Below are the code and all the weights of a small trained network. Each question names an input and a class and asks about switching units off, where a switched-off unit gives its printed mean instead of its output.

import numpy as np


def w(rows, s, z=0):
    codes = np.array(rows[::2]) - 128.0
    scale = np.full(codes.shape[1], s)
    scale[-1] = z or s
    return codes * scale


def norm(h):
    return h / np.sqrt((h * h).mean(-1, keepdims=True) + 1e-5)


def f(y):
    return y / 2 * (1 + np.tanh(0.7978845608 * (y + 0.044715 * y**3)))


def log_softmax(a):
    a = a - a.max(-1, keepdims=True)
    return a - np.log(np.exp(a).sum(-1, keepdims=True))


def net(x, mask):
    res = np.array(x, float).reshape(1, 3) / 4 @ E
    u = 0
    for l in range(2):
        y = f(norm(res) @ A[l][:, :-1].T + A[l][:, -1])
        res = res + np.where(mask[u : u + 10], y, B[l][:, -1]) @ B[l][:, :-1]
        u += 10
    return log_softmax(norm(res)[-1] @ U[:, :-1].T + U[:, -1])


A, B = {}, {}
E = w([
[154,114,201],'x0',
[95,196,172],'x1',
[254,254,148],'x2',
],0.0069)
A[0] = w([
[199,52,83,65],'0.n1',
[118,92,60,170],'0.n2',
[171,157,127,86],'0.n3',
[76,183,32,100],'0.n4',
[135,76,250,4],'0.n5',
[130,100,186,124],'0.n6',
[161,239,154,86],'0.n7',
[29,226,190,105],'0.n8',
[95,177,161,132],'0.n9',
[212,97,141,201],'0.n10',
],0.011,0.0027)
B[0] = w([
[188,101,91,177],'0.n1',
[107,175,99,206],'0.n2',
[113,161,109,151],'0.n3',
[100,190,221,195],'0.n4',
[82,229,128,181],'0.n5',
[99,141,131,154],'0.n6',
[122,245,81,254],'0.n7',
[251,42,186,233],'0.n8',
[169,115,137,163],'0.n9',
[88,161,77,195],'0.n10',
],0.017,0.0044)
A[1] = w([
[107,97,148,42],'1.n1',
[111,200,193,253],'1.n2',
[151,187,169,234],'1.n3',
[140,93,11,176],'1.n4',
[74,69,165,87],'1.n5',
[69,72,152,112],'1.n6',
[125,55,140,155],'1.n7',
[51,203,134,184],'1.n8',
[160,82,67,22],'1.n9',
[68,99,141,21],'1.n10',
],0.012,0.0021)
B[1] = w([
[132,169,124,122],'1.n1',
[91,22,111,248],'1.n2',
[74,75,130,224],'1.n3',
[169,125,248,215],'1.n4',
[137,244,114,164],'1.n5',
[115,226,104,167],'1.n6',
[175,194,82,148],'1.n7',
[105,55,209,253],'1.n8',
[182,106,111,136],'1.n9',
[98,182,125,145],'1.n10',
],0.015,0.0057)
U = w([
[96,246,131,179],'0',
[249,125,191,166],'1',
[74,94,183,215],'2',
[121,82,144,159],'3',
[155,96,72,1],'4',
[144,93,52,23],'5',
[153,128,90,17],'6',
[154,103,71,5],'7',
],0.017,0.0088)

Each question gives the input, the list of numbers given to net, and the class t.
The units are the neurons (one row each of A and B). Each row of codes is followed by its name. A weight is (code - 128) times the scale printed after its matrix; where a second scale follows, it is the last column's (A, B and U).
mask holds one flag per neuron, layer by layer. A switched-off neuron (its flag False) gives its mean, the last column of its row in B, instead of its output. The means were averaged over made-up inputs and are rounded, as every weight is.
A unit's drop is (log p(t) with every unit on - log p(t) with that unit switched off) / (log p(t) with every unit on - log p(t) with every unit switched off).
The circuit of an input: a set's keep is (log p(t) with only the set's units on - log p(t) with every unit switched off) / (log p(t) with every unit on - log p(t) with every unit switched off). Starting from the 12 units with the biggest drops (on a tie, the unit counted first), units are removed one at a time, each time the one whose removal leaves the highest keep (on an exact tie, the one counted first), for as long as the keep stays at least 0.8.
circuit, biggest first: the units of the circuit, biggest drop first
unit that matters most: the unit with the biggest drop
k most important neurons: the k neurons with the biggest drops, biggest first
k most important neurons of layer l: the k neurons of layer l with the biggest drops, biggest first
drop when u is switched off: that unit's drop, to one decimal
input [4,4,-3], class 1: 4 most important neurons of layer 0 -> [0.n8; 0.n7; 0.n4; 0.n2]
input [-8,7,1], class 2: 4 most important neurons -> [0.n4; 1.n3; 1.n2; 0.n1]
input [2,8,-1], class 1: circuit, biggest first -> [0.n8]
input [-3,-1,-5], class 0: 3 most important neurons of layer 0 -> [0.n7; 0.n5; 0.n10]
input [-7,6,5], class 2: 4 most important neurons -> [0.n4; 1.n3; 0.n1; 1.n2]
input [-6,-6,-1], class 1: 3 most important neurons -> [0.n1; 0.n7; 0.n5]
input [6,1,4], class 2: circuit, biggest first -> [1.n2; 1.n3]
input [0,-6,6], class 0: 4 most important neurons of layer 0 -> [0.n7; 0.n8; 0.n10; 0.n3]
input [-6,5,3], class 2: 3 most important neurons -> [0.n4; 1.n3; 1.n2]
input [-6,-6,-4], class 1: 2 most important neurons -> [1.n4; 0.n1]
input [3,-6,7], class 0: 4 most important neurons -> [0.n7; 0.n8; 0.n10; 0.n3]
input [8,0,7], class 2: 3 most important neurons of layer 0 -> [0.n1; 0.n2; 0.n8]
input [7,1,-8], class 0: 2 most important neurons -> [0.n7; 0.n4]
input [-1,-6,-1], class 1: unit that matters most -> 1.n4
input [-8,0,6], class 2: 2 most important neurons of layer 1 -> [1.n8; 1.n2]
input [8,8,-7], class 1: 4 most important neurons of layer 0 -> [0.n8; 0.n7; 0.n10; 0.n2]
input [8,-1,5], class 2: 2 most important neurons -> [1.n8; 1.n2]
input [-4,-1,-6], class 0: 2 most important neurons -> [0.n7; 0.n5]
input [-6,-5,4], class 2: 2 most important neurons of layer 0 -> [0.n8; 0.n4]
input [8,1,2], class 2: most important neuron of layer 1 -> [1.n8]
input [4,4,-8], class 0: drop when 0.n7 is switched off -> 0.2
input [-1,8,1], class 1: drop when 0.n8 is switched off -> 2.0
input [1,-2,5], class 0: drop when 0.n4 is switched off -> 0.4
